Here is a tiny trained network, its code and every weight. The questions are about switching its units off for an input and a target symbol, where a switched-off unit gives its printed mean instead of its output.

import numpy as np


def w(rows, s, z=0):
    codes = np.array(rows[::2]) - 128.0
    scale = np.full(codes.shape[1], s)
    scale[-1] = z or s
    return codes * scale


def norm(h):
    return h / np.sqrt((h * h).mean(-1, keepdims=True) + 1e-5)


def f(y):
    return y / 2 * (1 + np.tanh(0.7978845608 * (y + 0.044715 * y**3)))


def softmax(a):
    e = np.exp(a - a.max(-1, keepdims=True))
    return e / e.sum(-1, keepdims=True)


def log_softmax(a):
    a = a - a.max(-1, keepdims=True)
    return a - np.log(np.exp(a).sum(-1, keepdims=True))


def net(x, mask):
    ids = ['Ωαγζθτ'.index(c) for c in x.split()]
    T = len(ids)
    res = E[ids] + P[:T]
    r = norm(res)
    for j in range(3):
        rows = slice(2 * j, 2 * j + 2)
        q, k, v = (r @ M[0][rows].T for M in (Q, K, V))
        z = softmax(np.where(np.tri(T) > 0, q @ k.T / 2**0.5, -1e9)) @ v
        o = O[0][rows]
        res = res + np.where(mask[j], z, o[:, -1]) @ o[:, :-1]
    y = f(norm(res) @ A[0][:, :-1].T + A[0][:, -1])
    res = res + np.where(mask[3:15], y, B[0][:, -1]) @ B[0][:, :-1]
    return log_softmax(norm(res)[-1] @ U[:, :-1].T + U[:, -1])


Q, K, V, O, A, B = {}, {}, {}, {}, {}, {}
E = w([
[84,86,4],'Ω',
[22,78,156],'α',
[58,64,70],'γ',
[176,78,131],'ζ',
[33,65,95],'θ',
[109,71,30],'τ',
],0.0035)
P = w([
[124,128,126],'0',
[182,151,136],'1',
[83,151,150],'2',
[168,89,131],'3',
[127,190,57],'4',
[111,100,116],'5',
[65,161,74],'6',
[158,114,145],'7',
[102,146,170],'8',
[131,86,128],'9',
[77,107,3],'10',
[154,113,148],'11',
[67,115,130],'12',
[164,112,156],'13',
],0.021)
Q[0] = w([
[136,121,93],'H0',
[126,91,132],'H0',
[210,118,138],'H1',
[106,72,156],'H1',
[254,216,95],'H2',
[132,126,212],'H2',
],0.02)
K[0] = w([
[134,148,137],'H0',
[138,120,109],'H0',
[147,142,101],'H1',
[89,134,115],'H1',
[147,255,122],'H2',
[71,106,85],'H2',
],0.029)
V[0] = w([
[140,179,77],'H0',
[75,141,86],'H0',
[186,63,186],'H1',
[154,128,106],'H1',
[205,143,8],'H2',
[151,107,217],'H2',
],0.013)
O[0] = w([
[197,83,21,111],'H0',
[51,178,82,185],'H0',
[71,147,72,4],'H1',
[120,213,186,90],'H1',
[149,3,121,146],'H2',
[233,219,255,122],'H2',
],0.0086,0.0047)
A[0] = w([
[210,128,98,20],'N0',
[140,141,145,1],'N1',
[147,100,97,45],'N2',
[114,146,68,124],'N3',
[127,108,165,66],'N4',
[180,77,238,138],'N5',
[114,42,101,31],'N6',
[249,101,135,98],'N7',
[126,100,169,11],'N8',
[103,194,149,110],'N9',
[147,157,135,175],'N10',
[127,100,98,65],'N11',
],0.021,0.0046)
B[0] = w([
[139,228,134,138],'N0',
[108,110,141,119],'N1',
[92,74,147,136],'N2',
[123,146,203,164],'N3',
[138,123,159,145],'N4',
[131,117,193,253],'N5',
[182,56,141,192],'N6',
[69,59,3,200],'N7',
[138,151,148,144],'N8',
[233,163,98,157],'N9',
[144,27,118,135],'N10',
[118,94,152,140],'N11',
],0.011,0.013)
U = w([
[147,84,6,159],'Ω',
[196,178,76,253],'α',
[85,96,124,101],'γ',
[151,126,215,60],'ζ',
[35,177,104,74],'θ',
[157,78,74,132],'τ',
],0.013,0.0036)

Each question gives the input, a string of symbols that net reads in full, and the target symbol t.
The units are the heads (2 rows each of Q, K, V and O) and the neurons (one row each of A and B). Each row of codes is followed by its name. A weight is (code - 128) times the scale printed after its matrix; where a second scale follows, it is the last column's (O, A, B and U).
mask holds one flag per unit, heads first, then neurons. A switched-off unit (its flag False) gives its mean, the last column of its rows in O or B, instead of its output. The means were averaged over made-up inputs and are rounded, as every weight is.
A unit's drop is (log p(t) with every unit on - log p(t) with that unit switched off) / (log p(t) with every unit on - log p(t) with every unit switched off).
The circuit of an input: a set's keep is (log p(t) with only the set's units on - log p(t) with every unit switched off) / (log p(t) with every unit on - log p(t) with every unit switched off). Starting from the 12 units with the biggest drops (on a tie, the unit counted first), units are removed one at a time, each time the one whose removal leaves the highest keep (on an exact tie, the one counted first), for as long as the keep stays at least 0.8.
circuit, biggest first: the units of the circuit, biggest drop first
most important unit: the unit with the biggest drop
top k neurons: the k neurons with the biggest drops, biggest first
heads that matter: for each layer, one digit per head in row order, 1 if its drop is at least 0.15 and else 0, layers parted by /
input γ ζ θ α θ α θ γ α γ Ω, target γ: most important unit	N3
input θ α α, target θ: heads that matter	001
input τ γ Ω α α θ Ω τ Ω θ Ω τ ζ, target θ: top 2 neurons	(N6, N5)
input ζ θ α θ α γ α θ α α τ, target θ: heads that matter	011
input Ω θ γ, target Ω: heads that matter	001
input α α θ θ α γ τ, target θ: top 2 neurons	(N5, N6)
input α α γ α γ α τ θ α θ θ, target θ: circuit, biggest first	(H2, N6, N3)
input α α Ω α α α γ, target α: circuit, biggest first	(H2, N9)
input τ γ θ ζ γ θ γ θ τ γ Ω, target θ: heads that matter	011
input γ γ α α θ, target γ: heads that matter	011
input Ω θ γ γ θ, target θ: top 4 neurons	(N6, N3, N5, N9)
input α α ζ γ γ α α γ θ α γ, target γ: top 2 neurons	(N3, N7)
input α θ α α α θ γ ζ θ τ θ, target ζ: circuit, biggest first	(N7, H2)
input α α α ζ γ α θ, target ζ: circuit, biggest first	(N7)
input θ α γ Ω α τ τ θ τ α ζ, target θ: top 3 neurons	(N6, N5, N9)
input Ω θ α θ θ α α ζ γ α γ, target ζ: top 2 neurons	(N3, N7)
input γ γ γ ζ α θ ζ, target ζ: top 2 neurons	(N3, N7)
input γ γ α θ γ, target γ: top 2 neurons	(N3, N9)
input τ θ θ α γ, target θ: top 2 neurons	(N6, N3)
input α γ γ θ Ω, target γ: most important unit	N9
input τ α α θ γ α α θ τ, target α: top 2 neurons	(N9, N7)
input α γ γ γ τ, target γ: top 2 neurons	(N9, N3)
